Here is a tiny trained network, its code and every weight. The questions are about switching its units off for an input and a class, where a switched-off unit gives its printed mean instead of its output.

import numpy as np


def w(rows, s, z=0):
    codes = np.array(rows[::2]) - 128.0
    scale = np.full(codes.shape[1], s)
    scale[-1] = z or s
    return codes * scale


def norm(h):
    return h / np.sqrt((h * h).mean(-1, keepdims=True) + 1e-5)


def f(y):
    return np.maximum(y, 0)


def log_softmax(a):
    a = a - a.max(-1, keepdims=True)
    return a - np.log(np.exp(a).sum(-1, keepdims=True))


def net(x, mask):
    res = np.array(x, float).reshape(1, 7) / 4 @ E
    u = 0
    for l in range(3):
        y = f(norm(res) @ A[l][:, :-1].T + A[l][:, -1])
        res = res + np.where(mask[u : u + 9], y, B[l][:, -1]) @ B[l][:, :-1]
        u += 9
    return log_softmax(norm(res)[-1] @ U[:, :-1].T + U[:, -1])


A, B = {}, {}
E = w([
[128,20,77,139,67,1,133],'x0',
[51,154,52,84,116,101,148],'x1',
[133,87,164,121,168,101,193],'x2',
[191,139,2,31,72,240,171],'x3',
[188,55,182,125,92,167,89],'x4',
[170,135,206,109,95,146,111],'x5',
[120,41,141,67,179,172,7],'x6',
],0.0066)
A[0] = w([
[6,99,115,139,124,97,210,86],'L0N0',
[116,48,136,132,131,99,125,122],'L0N1',
[154,80,124,183,116,76,117,140],'L0N2',
[72,75,155,56,149,184,142,48],'L0N3',
[77,113,32,89,108,53,107,77],'L0N4',
[138,44,54,160,35,164,125,36],'L0N5',
[147,136,21,126,84,178,138,252],'L0N6',
[194,79,184,66,140,147,252,158],'L0N7',
[176,111,165,110,67,200,82,93],'L0N8',
],0.014,0.0026)
B[0] = w([
[106,193,93,227,98,91,65,219],'L0N0',
[58,85,139,93,110,111,169,190],'L0N1',
[126,85,171,135,190,143,158,197],'L0N2',
[92,101,152,108,149,238,133,185],'L0N3',
[234,158,71,180,125,77,111,226],'L0N4',
[164,118,119,169,48,119,51,203],'L0N5',
[136,120,84,29,233,112,184,254],'L0N6',
[251,108,74,209,102,116,116,224],'L0N7',
[187,181,142,136,77,64,77,220],'L0N8',
],0.015,0.0088)
A[1] = w([
[84,127,121,201,115,221,112,218],'L1N0',
[165,203,144,96,231,145,157,107],'L1N1',
[71,208,86,101,131,117,181,29],'L1N2',
[106,8,219,194,111,137,57,124],'L1N3',
[135,35,180,143,131,137,180,65],'L1N4',
[93,200,175,191,156,111,140,138],'L1N5',
[122,86,93,59,23,90,91,4],'L1N6',
[110,38,171,145,125,58,38,181],'L1N7',
[144,92,46,97,146,158,123,66],'L1N8',
],0.013,0.0023)
B[1] = w([
[105,71,180,83,58,112,111,179],'L1N0',
[105,207,142,230,122,194,111,216],'L1N1',
[104,97,146,103,162,162,166,164],'L1N2',
[106,49,168,105,157,136,252,254],'L1N3',
[166,73,145,120,144,97,210,171],'L1N4',
[131,125,151,83,130,126,12,218],'L1N5',
[154,191,117,168,186,189,42,167],'L1N6',
[138,146,156,178,245,179,173,250],'L1N7',
[112,108,140,110,141,187,127,201],'L1N8',
],0.014,0.0084)
A[2] = w([
[217,77,8,32,57,54,113,133],'L2N0',
[56,128,62,159,182,33,159,84],'L2N1',
[119,60,50,73,136,210,132,138],'L2N2',
[154,167,54,186,101,91,87,173],'L2N3',
[118,215,111,72,134,158,217,2],'L2N4',
[77,137,228,130,144,123,96,59],'L2N5',
[45,136,122,121,69,111,100,54],'L2N6',
[147,76,166,147,166,156,118,96],'L2N7',
[152,105,210,100,23,192,125,177],'L2N8',
],0.014,0.0022)
B[2] = w([
[125,162,222,198,37,9,105,217],'L2N0',
[215,205,175,24,43,142,44,185],'L2N1',
[84,166,115,94,36,197,201,182],'L2N2',
[207,73,115,141,65,127,155,255],'L2N3',
[124,51,33,183,200,252,11,165],'L2N4',
[66,146,158,105,188,67,66,202],'L2N5',
[68,173,188,120,200,176,174,144],'L2N6',
[18,142,74,136,72,106,82,213],'L2N7',
[155,157,61,125,67,40,120,179],'L2N8',
],0.014,0.0099)
U = w([
[244,158,104,180,61,76,78,180],'0',
[123,148,88,68,144,91,200,2],'1',
[135,150,52,127,151,247,126,168],'2',
[61,98,116,75,39,149,160,66],'3',
[102,7,173,152,185,119,241,159],'4',
[53,153,199,138,163,74,51,131],'5',
],0.015,0.0074)

Each question gives the input, the list of numbers given to net, and the class t.
The units are the neurons (one row each of A and B). Each row of codes is followed by its name. A weight is (code - 128) times the scale printed after its matrix; where a second scale follows, it is the last column's (A, B and U).
mask holds one flag per neuron, layer by layer. A switched-off neuron (its flag False) gives its mean, the last column of its row in B, instead of its output. The means were averaged over made-up inputs and are rounded, as every weight is.
A unit's drop is (log p(t) with every unit on - log p(t) with that unit switched off) / (log p(t) with every unit on - log p(t) with every unit switched off).
most important unit: the unit with the biggest drop
top k neurons: the k neurons with the biggest drops, biggest first
k most important neurons of layer l: the k neurons of layer l with the biggest drops, biggest first
drop when u is switched off: that unit's drop, to one decimal
input [1,3,-1,2,3,-8,6], class 2: 2 most important neurons of layer 2 -> [L2N2 L2N8]
input [8,-6,2,-5,-1,-3,-7], class 4: most important unit -> L0N2
input [-2,-1,-4,1,1,3,-6], class 2: 2 most important neurons of layer 2 -> [L2N4 L2N0]
input [-2,1,-4,-3,5,-3,3], class 4: 2 most important neurons of layer 0 -> [L0N6 L0N0]
input [-1,6,-7,0,-4,5,-1], class 2: 2 most important neurons of layer 0 -> [L0N6 L0N7]
input [8,-3,-3,0,6,0,6], class 4: top 2 neurons -> [L1N3 L0N2]
input [-1,6,-6,2,-8,3,-5], class 2: 4 most important neurons of layer 0 -> [L0N6 L0N7 L0N8 L0N5]
input [-4,2,-6,-1,0,-8,-8], class 2: top 2 neurons -> [L0N6 L1N2]
input [-7,3,4,-4,7,-2,0], class 5: top 4 neurons -> [L0N1 L0N5 L2N5 L2N3]
input [-1,7,-7,-3,2,5,-8], class 5: top 4 neurons -> [L0N7 L0N4 L1N5 L0N8]
input [5,-4,7,-8,-4,-2,-2], class 5: top 4 neurons -> [L0N0 L1N5 L2N1 L0N3]
input [8,-7,5,-4,-6,-4,4], class 4: top 3 neurons -> [L0N2 L1N3 L0N1]
input [1,7,1,-7,2,3,-8], class 5: top 4 neurons -> [L0N7 L1N5 L0N4 L0N8]
input [8,-6,3,2,8,-7,-1], class 4: top neuron -> [L0N2]
input [-3,8,-1,7,5,-1,1], class 2: 2 most important neurons of layer 0 -> [L0N6 L0N3]
input [3,-5,-4,-2,3,1,2], class 4: top 2 neurons -> [L0N2 L1N3]
input [-4,4,-5,-4,2,3,-1], class 5: 3 most important neurons of layer 0 -> [L0N4 L0N7 L0N6]
input [-5,3,6,-5,-8,5,-4], class 5: drop when L0N4 is switched off -> 0.5
input [-1,-8,-6,-7,-3,3,-7], class 5: drop when L1N5 is switched off -> 0.2
input [1,0,-6,-8,2,-7,4], class 4: most important unit -> L1N3
input [-6,4,6,6,-2,-5,4], class 2: drop when L0N4 is switched off -> 0.0
input [5,-6,-1,4,-4,2,8], class 2: drop when L1N6 is switched off -> 0.1
